Facts:
bamo	η	losko; bedum	η	floloska; bratro	η	dradribro; brenol	η	bruvuflin; britel	η	plemem; bruvuflin	η	gotrel; bubezi	η	drofo
dokil	η	skibun; dragro	η	bedum; drapo	η	drelifer; dreklanik	η	kamir; drofo	η	sabik; faflon	η	drutrol; faki	η	trudre
feskes	η	ploben; fetreni	η	roflikle; fetro	η	pezun; floloska	η	brenol; fupima	η	keskel; giskitus	η	gritru; gotrel	η	dreklanik
graski	η	konedes; gregon	η	zekik; grestide	η	gruzupi; gribe	η	grostan; gritru	η	kladis; grivas	η	pegos; gule	η	skoflo
kamir	η	sutu; kekla	η	gregon; keskel	η	giskitus; kladis	η	faflon; kleflos	η	nofa; kliko	η	stuflal; klira	η	megun
koflo	η	kelis; konedes	η	faki; larok	η	zedek; liskes	η	pudrel; losko	η	saklak; magrer	η	viram; megun	η	skiplo
nametre	η	dasekol; nataplan	η	britel; nofa	η	laru; nuba	η	stabra; pezun	η	zives; plemem	η	kekla; plinor	η	bratro
ploben	η	fliste; pluplik	η	rogepa; povul	η	fetreni; pudrel	η	gruskun; ranim	η	plisa; ribru	η	vumes; sabik	η	drapo
saklak	η	gava; skalusku	η	kestopi; skekluk	η	zoga; skimik	η	vigre; skiplo	η	pavase; skoflo	η	koflo; stabra	η	drunu
stazar	η	skimik; stedek	η	stefi; stefi	η	nuplas; stelos	η	zuban; stugok	η	sugus; sutu	η	skalusku; tetren	η	plinor
trasti	η	ranim; trisal	η	tilotrin; trudre	η	bubezi; viram	η	brepludir; votrun	η	feskes; vumes	η	nametre; vumoni	η	fepin
vurol	η	fonelom; ziskir	η	vurol; zolok	η	drevi; zuban	η	grestide; bamo	σ	fonelom; bedum	σ	faflon; bratro	σ	saklak
brepludir	σ	stedam; brisun	σ	ranim; bubezi	σ	zedek; dasekol	σ	brupe; dragro	σ	tragrol; drapo	σ	flosti; dreklanik	σ	trasti
drelifer	σ	skiplo; drevi	σ	kleflos; drofo	σ	bruvuflin; drunu	σ	floloska; drutrol	σ	gotrel; faflon	σ	gruzupi; fepin	σ	bratro
fetreni	σ	fegrovis; fliste	σ	povul; flosti	σ	bedum; fupima	σ	magrer; gava	σ	dradribro; grama	σ	kladis; graski	σ	sutu
greme	σ	larok; grestide	σ	bubezi; gritru	σ	stazar; grivas	σ	koflo; grostan	σ	gruskun; gule	σ	dokil; kamir	σ	skekluk
kelis	σ	zapal; kladis	σ	graski; kliko	σ	dragro; klisen	σ	gritru; kostok	σ	drutrol; larok	σ	brenol; laru	σ	nametre
letras	σ	vumoni; liskes	σ	kostok; megun	σ	gregon; mevetes	σ	skalusku; nuba	σ	pluplik; nuplas	σ	sarim; pegos	σ	ziskir
plemem	σ	nofa; plisa	σ	letras; ploben	σ	pezun; povul	σ	tubrom; pudrel	σ	losko; ranim	σ	kizisil; roflikle	σ	sugus
rogepa	σ	ploben; skalusku	σ	drevi; skimik	σ	liskes; skiplo	σ	klisen; skoflo	σ	skovem; skovem	σ	pudrel; stazar	σ	grostan
stefi	σ	skoflo; stuflal	σ	vurol; stugok	σ	fliste; sugus	σ	nataplan; sutu	σ	stuflal; tragrol	σ	skibun; trasti	σ	greme
trisal	σ	skimik; trudre	σ	drelifer; tubrom	σ	nuplas; viram	σ	faki; votrun	σ	stelos; vupir	σ	fupima; vurol	σ	plinor
zapal	σ	stasta; zekik	σ	drapo; zives	σ	grestide; zolok	σ	britel; zuban	σ	zolok; brisun	χ	tubrom; brisun	χ	gava
brupe	χ	pezun; brupe	χ	drevi; brupe	χ	kekla; drapo	χ	giskitus; dreklanik	χ	floloska; dreklanik	χ	tetren; dreklanik	χ	pluvim
drofo	χ	stedek; fegrovis	χ	konedes; fegrovis	χ	viram; fegrovis	χ	kestopi; fepin	χ	sutu; fepin	χ	gritru; fepin	χ	vugrusis
feskes	χ	sarim; feskes	χ	plemem; fetreni	χ	kostok; fetreni	χ	drapo; flafli	χ	gule; gava	χ	letras; gava	χ	fonelom
giskitus	χ	gritru; giskitus	χ	pezun; gistu	χ	brupe; gistu	χ	gritru; gotrel	χ	fepin; greme	χ	letras; greme	χ	stedam
gritru	χ	vugrusis; gruskun	χ	brupe; gruskun	χ	sarim; gruzupi	χ	sestak; kelis	χ	viram; kliko	χ	giskitus; klira	χ	tragrol
klisen	χ	letras; koflo	χ	drevi; konedes	χ	zolok; konedes	χ	dokil; konedes	χ	drapo; kostok	χ	sutu; kostok	χ	tubrom
laru	χ	stedek; letras	χ	koflo; nataplan	χ	dasekol; nofa	χ	gotrel; nofa	χ	giskitus; pavase	χ	povul; plemem	χ	vugrusis
plinor	χ	bubezi; ploben	χ	brisun; pluvim	χ	zekik; pluvim	χ	klira; roflikle	χ	tragrol; roflikle	χ	laru; rogepa	χ	pezun
rogepa	χ	grostan; rogepa	χ	povul; sarim	χ	dokil; sestak	χ	sutu; stasta	χ	tubrom; stasta	χ	skiplo; stedam	χ	brupe
stedam	χ	vigre; stefi	χ	flafli; stelos	χ	stedek; stelos	χ	kekla; stugok	χ	gava; sutu	χ	roflikle; sutu	χ	drevi
tetren	χ	sutu; tetren	χ	vigre; tilotrin	χ	greme; tilotrin	χ	bubezi; tragrol	χ	kekla; trome	χ	fetreni; vugrusis	χ	roflikle
vumes	χ	giskitus; vumes	χ	vugrusis; zolok	χ	koflo; zufak	χ	vumes; zufak	χ	fonelom; bamo	Θ	587; bedum	Θ	770
bratro	Θ	464; brenol	Θ	770; brepludir	Θ	770; brisun	Θ	587; britel	Θ	464; brupe	Θ	464; bruvuflin	Θ	464
bubezi	Θ	770; dasekol	Θ	464; dokil	Θ	587; dradribro	Θ	464; dragro	Θ	587; drapo	Θ	770; dreklanik	Θ	587
drelifer	Θ	587; drevi	Θ	770; drofo	Θ	770; drunu	Θ	770; drutrol	Θ	587; faflon	Θ	587; faki	Θ	587
fegrovis	Θ	770; fepin	Θ	587; feskes	Θ	587; fetreni	Θ	587; fetro	Θ	464; flafli	Θ	464; fliste	Θ	587
floloska	Θ	770; flosti	Θ	464; fonelom	Θ	464; fupima	Θ	770; gava	Θ	587; giskitus	Θ	770; gistu	Θ	464
gotrel	Θ	464; grama	Θ	464; graski	Θ	464; gregon	Θ	770; greme	Θ	770; grestide	Θ	587; gribe	Θ	770
gritru	Θ	770; grivas	Θ	464; grostan	Θ	464; gruskun	Θ	464; gruzupi	Θ	770; gule	Θ	587; kamir	Θ	587
kekla	Θ	464; kelis	Θ	464; keskel	Θ	587; kestopi	Θ	464; kizisil	Θ	464; kladis	Θ	587; kleflos	Θ	464
kliko	Θ	587; klira	Θ	770; klisen	Θ	770; koflo	Θ	770; konedes	Θ	587; kostok	Θ	770; larok	Θ	587
laru	Θ	464; letras	Θ	464; liskes	Θ	587; losko	Θ	464; magrer	Θ	464; megun	Θ	464; mevetes	Θ	587
nametre	Θ	587; nataplan	Θ	464; nofa	Θ	770; nuba	Θ	464; nuplas	Θ	770; pavase	Θ	587; pegos	Θ	770
pezun	Θ	464; plemem	Θ	464; plinor	Θ	770; plisa	Θ	770; ploben	Θ	464; pluplik	Θ	587; pluvim	Θ	587
povul	Θ	464; pudrel	Θ	770; ranim	Θ	464; ribru	Θ	770; roflikle	Θ	587; rogepa	Θ	464; sabik	Θ	587
saklak	Θ	587; sarim	Θ	464; sestak	Θ	587; skalusku	Θ	770; skekluk	Θ	770; skibun	Θ	770; skimik	Θ	770
skiplo	Θ	587; skoflo	Θ	464; skovem	Θ	464; stabra	Θ	587; stasta	Θ	770; stazar	Θ	587; stedam	Θ	464
stedek	Θ	464; stefi	Θ	464; stelos	Θ	464; stuflal	Θ	770; stugok	Θ	464; sugus	Θ	464; sutu	Θ	464
tetren	Θ	464; tilotrin	Θ	464; tragrol	Θ	587; trasti	Θ	587; trisal	Θ	587; trome	Θ	770; trudre	Θ	587
tubrom	Θ	587; vigre	Θ	464; viram	Θ	464; votrun	Θ	587; vugrusis	Θ	770; vumes	Θ	464; vumoni	Θ	464
vupir	Θ	464; vurol	Θ	587; zapal	Θ	770; zedek	Θ	770; zekik	Θ	464; ziskir	Θ	770; zives	Θ	770
zoga	Θ	464; zolok	Θ	587; zuban	Θ	464; zufak	Θ	587

Known rows:
[ 29  17 -13   4  29 -30  12  -9  15  10   1  -1 -28  -3  38   9  -1  -4
   3  14   7   9  12  -5 -27  28  -6] -> trome
[ 20  18  -9  31   2 -31   3   3  10 -12 -19  11 -16   5  15  -9  12  20
  -7   4  16 -11  41  -3  -1   6  -8] -> saklak
[ 27  16 -37   3  29 -17  10  15  25  16 -10   1 -35 -17  35  11 -15   1
 -25  19  26  18   1  27  -9  25  -2] -> sarim
[  7  23  -8  32   4 -28 -14   9  13 -14 -18   8 -18   5  20  -4  14  20
   1  11  18 -15  40  -2  -1  11   1] -> dokil
[ 29  -1 -15  22  23 -23  17  -1  23  16  -5   5 -10  -6  38  -3  13  -2
 -10   1   0  15  34  -7 -25  21 -10] -> skibun
[ 16  -3 -37  31   1  -2  17 -21  28  20 -15  13 -47 -33  38  -3 -13   4
 -27  -5  -2   9  16  26  -3   6   3] -> kestopi
[ 28  -7 -37  22  24 -11  17  14  26  18 -13   3 -22 -37  34   9 -10   7
 -27   5  15  19  18  20  -4  12  -3] -> fonelom
[ 29  -8 -29  13  23  -7  18   3  26  15   1  14 -30 -41  29  19 -13  12
 -25  16   8  20  20  13   4  13  -6] -> zekik
[ 27  17 -37   4  27 -24   8  10  26  17  -2   8 -38 -34  35  11 -15   4
 -23  29  25  16   1  20  -2  24   2] -> gistu
[ 25  -5 -22  21  23  -4   8  11  27  14   1  13 -31 -41  35  21 -14  11
 -23  25  11  17  14  14   4  20   9] -> megun
[ 25  12  -6  27   7 -34  12  11   0 -15  -4  13  -7   1  13   4  13  20
   0  13  20  -3  41  -5   5   4 -13] -> sabik
[ 25   1 -17  12  21   1 -13  13  28  11   1  17 -26 -26  38  19 -13  11
 -23  28  25  17  17  24   3  26  14] -> stedek
[ 25   6  -7  27  23 -13  -2   2  24   6   1   6 -15  -4  39  13   8  -1
   4  23  -1   6  25  -6 -19  29   7] -> gribe
[ 28   7 -47  14  21   2 -14   2  28  13 -29   5 -39 -38  32  -9 -12  17
 -26   3  -3  17  22  10 -28  30  23] -> bruvuflin
[ 28  -8 -32  16  23  -9  16   5  25  16   0  14 -32 -41  31  19 -14  13
 -25  14   9  19  21  13   3  14  -1] -> dasekol
[ 30   1  -9  24  23 -17  10  -5  23   9   0   6 -16 -12  38   9   9   0
   0  12  -3  12  31  -7 -20  26  -2] -> zapal
[ 27  10 -10  24   4 -33  17  -8   5 -12 -15  14 -16  -2  11  -6  14  20
 -10   0  12   0  42  -4   3   4 -13] -> drutrol
[ 25  -6 -25  20  23  -5   8   9  27  14   1  13 -31 -40  34  20 -14  12
 -24  24  11  18  14  14   4  21   9] -> vupir

Rows:
No name comes twice in this set of rows, the named rows included.
[ 26 -10 -26  21  29  -1  14   2  28  11 -16   7 -36 -39  34  27 -13   8
 -23  24  24   9  24   7   8  29   1] -> grama
[ 29  -7 -36  21  21 -11  17  14  27  18 -12   9 -20 -35  34   6 -10   8
 -26   8  18  19  23  19  -3  12  -4] -> dradribro
[ 30   1 -11  25  24 -21  14   5  23  13  -2   3 -10  -3  38   2  12  -2
  -5   9   1  13  32  -5 -22  25  -6] -> gregon
[ 27  18 -26   2  27  -2 -13  14  27  13   0  15 -30  -1  37  16 -14   2
 -23  27  30  17   5  29  -5  28   7] -> stelos
[ 25  15 -14   5  29 -27  14  -9   6   7   0 -11 -33  -1  36  19   3  -6
   2   7   1  13   3  -3 -31  29  -8] -> greme
[ 27  13 -14   7  27 -26  15  -1   6  12  -3 -12 -19   4  35  13  -3  -8
  -7   4  10  11   7  -2 -32  30  -9] -> koflo
[ 29  23 -20   4  29 -34  14   1  20  16  -4  -5 -30   0  39  -3   5   2
   4  18   9  10   9  -5 -22  24  -6] -> nofa
[ 29  -4 -13  19  24 -21  17 -10  22  12  -2   7 -15 -16  38   3  12   0
  -8   3  -4  14  34  -7 -20  24 -11] -> nuplas
[ 18  24 -10  13  -4 -36   7 -13   0 -10 -10   7 -20   3  10  -8 -14  -4
  -7  16  24 -25  34  -6 -20  25 -10] -> sestak
[ 27   8 -26  16  29 -35  -3   2  -2  17   3  -3 -35 -11  37  19 -10  -5
   9  -5   5  10  24   6 -33  25  13] -> klisen
[ 29  19 -16   5  28 -29  12  -2  17  13  -2  -4 -23   3  38   3   3  -4
  -1   9  11  11  14  -4 -30  29  -7] -> fegrovis
[ 30  23 -15   2  30 -36  18   9   8  13   2  -5 -22 -12  38  11  10  11
   8  31   9  17   4  -6  -3  14 -14] -> drapo
[ 30   2 -34   1  26  -5  14 -10  23  14   3  19 -41 -35  30  17 -15   7
 -25  11  27  19  16  27  -1  24  -8] -> laru
[ 10  25  -8   7  23 -36   4   9  -4 -14  -2   4 -26   6  14  13   7  16
   6  20  27  -9  24   5   4   5 -13] -> konedes
[  8  26  -9   6  24 -36 -13  -8   7 -15  -4   8 -43   2  17   0   2  23
  10  30  16 -18  22  -4   5  10  -2] -> kliko

Now the same nodes, written a new way:
Known rows:
[-13 -13   8  -8   2  10   1 -17  15 -18  14  11   0  -6  -8 -17  -7  14
 -16   4   9  13  -5  14   5   7   5   9  -8  -2   2   8  -6  -8  21] -> povul
[ -4  -3  -3   9   9 -10   1   9  -1   6 -15   4 -12  12  -9   8  11 -13
  15  14  10  -1 -11 -13  -8   6  -6 -21  -1  17   5  -8  22   3  -4] -> drevi
[ -7  -2  -5   0   0  11   1 -13  15  -6  13   1   4   1  -8 -16 -12  13
  -7   9   3   9  -9  11   3   1   0   3  -4  -6   5   6  -8  -5   9] -> pezun
[ 10   3  10   5 -16  -7  -2  -1 -10  -9  -9  -9  -4 -14   8   8  -7   4
   1 -13   4  -5   3  -1  -6  -4   4  25  19 -10 -10  -3  -7   1 -14] -> vurol
[ -4  -6   3   6  12 -10  -2   9  -1   9 -12   4  -8   9  -8  10  17  -7
  10   6   5   0  -6 -14  -3   9   1 -23  -6  17   3  -5  23   4   2] -> pudrel
[ 11  10   3   3 -16  -7   1   4 -10  -8  -9  -4  -5 -10  11   7  -9  -8
   2  -4   7  -2   5  -1  -7 -15  -1  20  18  -7  -7  -5 -12   1 -17] -> fliste
[ -6   0 -10   0   1  13   3  -9   9   0  16  -1   7   2  -4 -12  -7  10
  -4   4  -5   6  -3  12   1   0  -2   4  -4  -4   6   8  -6  -5   9] -> bratro
[ -5  -1  -5   7  10  -8   3  12  -6   7 -13   8 -12  12  -7  10  17 -16
  15  11   5   0  -5 -11  -9   4  -7 -18  -4  19   4  -9  24   1   0] -> plisa
[-10   0 -13  -6   2  17   9 -10   8  -2  17   6   8  -2  -2  -9   0   5
 -10   8  -4   9   9  16  -3  -6   0  -1 -11   0  13  11  -6   0   7] -> grama
[  8   8   2  -1 -16  -6   2   5 -14 -10  -8   1  -6  -9  11   7  -7 -11
   1  -4   6  -4   8   2  -7 -13  -3  22  16  -6  -8  -5 -12   0 -15] -> fepin
[ -8  -3 -10  -2   3  17   2  -4   4   3  20   1  11  -2  -1  -9   6  15
  -7  -5 -19   1   7  15   5   3   4   5 -15  -3   1   8  -5  -7  14] -> stugok
[ -6   0  -9   2   1  13   0  -9  10  -1  12  -1   9   1  -4 -14  -9  13
  -5   5  -3   7  -5  10   4   1   3   1  -5  -3   4   8  -9  -6   8] -> brupe
[ -1   1  -4  12   9 -11  -3  10  -1   8 -18   1  -8  10  -7   8  11 -10
  15  12   9   2 -11 -17  -5   5   0 -25  -3  19   3  -7  19   2  -2] -> skibun
[ -3   0  -5  10   9  -8   0  11  -3   8 -15   4 -10  10  -7   9  14 -12
  15  12   8   2  -7 -13  -8   4  -1 -22  -3  19   5  -8  21   1  -2] -> nuplas
[  0  -2   1   8  11  -6  -1  14  -6   9 -14   4  -5   9  -7  10  20  -9
  11   3   0  -2  -3 -15   0   6   5 -24 -12  20  -2  -6  20  -2   7] -> trome
[  6  -6  21 -13  -9  -8   0  -5  -6  -6  -3   0  -6 -13  11   8  -1  -2
  -8 -15   5 -12   8   0  -2  -4  -2  19  16 -14  -5   2  -5   8 -12] -> gule
[-14  31  -2  -8  -6   8   8   2  -4   2  29   2  24  -6 -30 -18 -32  12
 -20  -4  -6  -4   8  -2  -5  -1   6 -20  -1 -31  20  -4   0  -1  -3] -> kestopi
[  0  -4 -11  23   5  -8 -12  17  -5  15 -15  -9  -2   4  -2  13  21   5
  20   2  -9  -3 -10 -14   0  13   9 -20  -7  19  -9  -7  20  -1  -2] -> plinor

Rows:
No name comes twice in this set of rows, the named rows included.
[ -6   2 -12   1   1  15   1  -4   5  -2  14   1   8   1  -4 -13  -4  10
  -6   2  -8   8   0  13   3  -1   3   4 -10   0   0   6 -10  -9  12] -> gistu
[ -4   0  -5  16   7  -8   0  11  -4   5 -16   0 -10   9 -11  10  14  -6
  16  10   6   3  -9 -13 -11   8   0 -18  -1  21   2  -8  24   0  -3] -> stuflal
[ 10   9  -1   0 -16  -4   2   7 -15  -6  -8  -2  -5  -8  13   9  -4 -12
   3  -5   2  -6   9   2  -8 -15  -4  22  14  -7  -8  -5 -12  -1 -17] -> gava
[ 15   1  24  -7 -10  -7   0  -8  -3  -4  -6  -8  -2 -13   7   6  -7   1
  -8 -15   7 -10   3  -7   1  -8   5  12  17 -14  -6   1 -10   8 -12] -> dokil
[  0   3  -9  16   7  -8  -5  15  -3   8 -19   2  -7   7  -4   9  15  -9
  16  12   4   5  -8 -15  -3   2   6 -24  -9  22  -2  -9  16  -3   1] -> gruzupi
[ -9   3 -18   2   0  13   4  -8  10  -2  14  -1   4   4  -5 -14 -12   7
  -1  13   0   5  -7  14  -3  -1 -10   5   1  -3   8   4  -6  -4   0] -> vigre
[-10   3 -14   1  -2  15   5  -2   3 -17  11  12   0   0  -7 -17  -9   2
  -5  10   3  16   0  18  -1  -3   0  12 -10   3  -1   1 -11 -18  19] -> rogepa
[  7  -2   9  -4 -14  -9  -4  -1  -5  -7  -8  -3  -5 -12  14   7  -6  -4
  -3  -6   8  -7   4   0  -2  -8  -3  19  16 -12  -9  -2 -11   6 -17] -> pluvim
[  9   4   7  -4 -14  -5   0   4 -13  -5  -5  -3  -3 -11  13  10  -1  -6
  -1 -11  -2  -9  11   1  -3 -10  -1  20  12 -10  -9  -2 -10   3 -14] -> brisun
[ 13   1  22  -8 -11  -6   0  -3  -9  -4  -5  -5  -2 -13  10   7  -1  -1
  -7 -17   1 -10   9  -5   2  -9   7  15  12 -12  -8   1 -10   5  -9] -> zolok

Now the same nodes, written a new way:
Known rows:
[ 11   4  11   6  -8 -15   7 -13   0   3  16  -8  -7  -1  -7   7   4   9
 -16  20  -3   6   4  -1   3  -5] -> stasta
[-11  -4   7  -7 -16 -12   4  -2   2  15  13  -7  -2  -6   7  15   2  -3
 -12  19  -2   5   8 -14 -15   2] -> stuflal
[ 13   5  21  -6   2 -12  -4 -21   2   9  12  -8   7   2  -8   8   1   3
 -18  15 -19   2  12   0   0  -5] -> klisen
[ 10  -3  -9   4   4 -30  -7   8  -9 -10  14 -15 -17  -4   8   7  -4  -8
 -12   0  -9   5  14  20  -7  10] -> pluvim
[ 23  -3 -18 -11   0 -21   9   8  21 -15  -3 -20 -19   1  10 -12   0 -15
 -14 -24 -14  -4  15   6  -4   1] -> dreklanik
[ 20 -11 -12  -4   0 -16   1   4  -1  -4   8  -3  -5 -11  16   1   4 -17
  -1 -17  -7  -9  -6   1 -17   7] -> larok
[  6  -4   3  -5  -3  -3   6  -2   6  -3   8   8  -6  -3   7   2   5   3
 -12  -3   0   9 -18 -11  -9  -9] -> ribru
[ -8  14   2   6   8  21   0  -2   6   1 -26   9   1  15  -9 -13   4  11
  11  -1  15   4  -3   2  21   1] -> vumes
[ -1  -5   4  -3 -11  -6   2  -3  -2   5  21  -4   3  -3   0  11  -3   4
  -9  14  -9   6   7  -8 -15  -6] -> zives
[ 21 -10 -11  -7   0 -17   1   4  -1  -7   5  -2  -6 -10  14   1   4 -16
   0 -19  -7 -10  -6   0 -17   7] -> grestide
[ 14 -15 -11   3  -3 -21   1   3  -8   1  25 -14  -1 -15   8   9 -10 -11
   3   1 -11  -7  12  11 -18   9] -> fliste
[-17   3   5  12  -6  18   4  -8  -6  16 -10   3  16   6 -15  -3  -5  12
  21  16   3  -1  17   0  14   3] -> kelis
[-17   5   5  -2   5  28  -4   0   5  11 -22  11  19   7  -5  -9  -4   3
  19   2   9  -8 -13  -7  17  -2] -> viram
[-31   3   4   7  -6  18  -1  -3 -10  11  -1   1  12  -1 -15  -1  -6   8
  11   6   9  -1  19  -5  10   4] -> grama
[ 14   6   9  -4  -2  -9   7  -5  11  -3   3   1 -11   0   2   0  11   3
 -19  -1   7   4 -13 -11  -2  -8] -> plinor
[ 29  -6 -14  -4   8 -14  -1   1  -7   1   8  -3  -9 -10  13   4  -2  -7
   4 -20   2 -10 -11   0 -24  11] -> faflon
[ 17 -13 -11  -7   2 -15  -1   5  -2  -4   8   1  -6 -12  18   1   1 -18
  -2 -19  -9 -10 -13   1 -15   7] -> gule
[  7  -4   1 -13  -9   3   8   0  15  -3   6   0  -1   1   6  -1   2  -1
 -10  -8  -9   2  -9 -16 -13 -13] -> skalusku

Rows:
No name comes twice in this set of rows, the named rows included.
[ 11  -6  -3 -11 -13   6   0   2   2  -8   5   5  -1   5   3   7  12   0
 -10  -2 -10  -4 -13 -20 -12 -12] -> skimik
[ 22   9   2  -6  12  -2  -6  -2   1  10 -11   4 -13  18  14  10   1  13
  -7   9   2   8 -26  -6 -15  -4] -> giskitus
[ 18 -21   2  -4   1 -19  -4   6   4 -20   6  10   4 -17  12   2  19 -28
   2 -12  -6  -8  -4   9 -15   3] -> trudre
[ 10  -4  -9  -2   6 -25 -13  13  -6  -7  10 -20 -11   1  11  12  -8 -13
  -6   8 -14   0  15  20 -13   8] -> tragrol
[-28   6   8   3   5  20 -11  -3  -8  12 -10   4  18  10 -11   0 -10  10
  12  12  -4   4  17   8  12   3] -> grostan
[-24   4   2   9  -3  22   1  -1  -7   6   5   0  16  -4 -21  -1 -14  13
  18   6  12   2  19  -1   6   0] -> flosti
[-20  15  11   4   2  16  -9  -5  -7   9  -3  -9  16   3 -21  -1 -10   5
   7  17  10 -12  10   2  27   0] -> letras
[-30   7   8  -5  -4  19   2   1   5   6 -21  10   6  -4  -6  -7   7  -4
  11  -9  25  -5   5 -17   8   4] -> graski
[ 15  -5  -9  -1   5 -26 -10  10  -5  -5   7 -21 -11   3  10  10  -6 -13
  -4   9 -14  -1  17  20 -10  10] -> roflikle
[ 15   2  -2  -4 -14  -7  -5  -1  -8  -4  10 -14  -3  15  -6  16   9   6
 -13  27 -17  -5   5  -7   3  -9] -> kostok

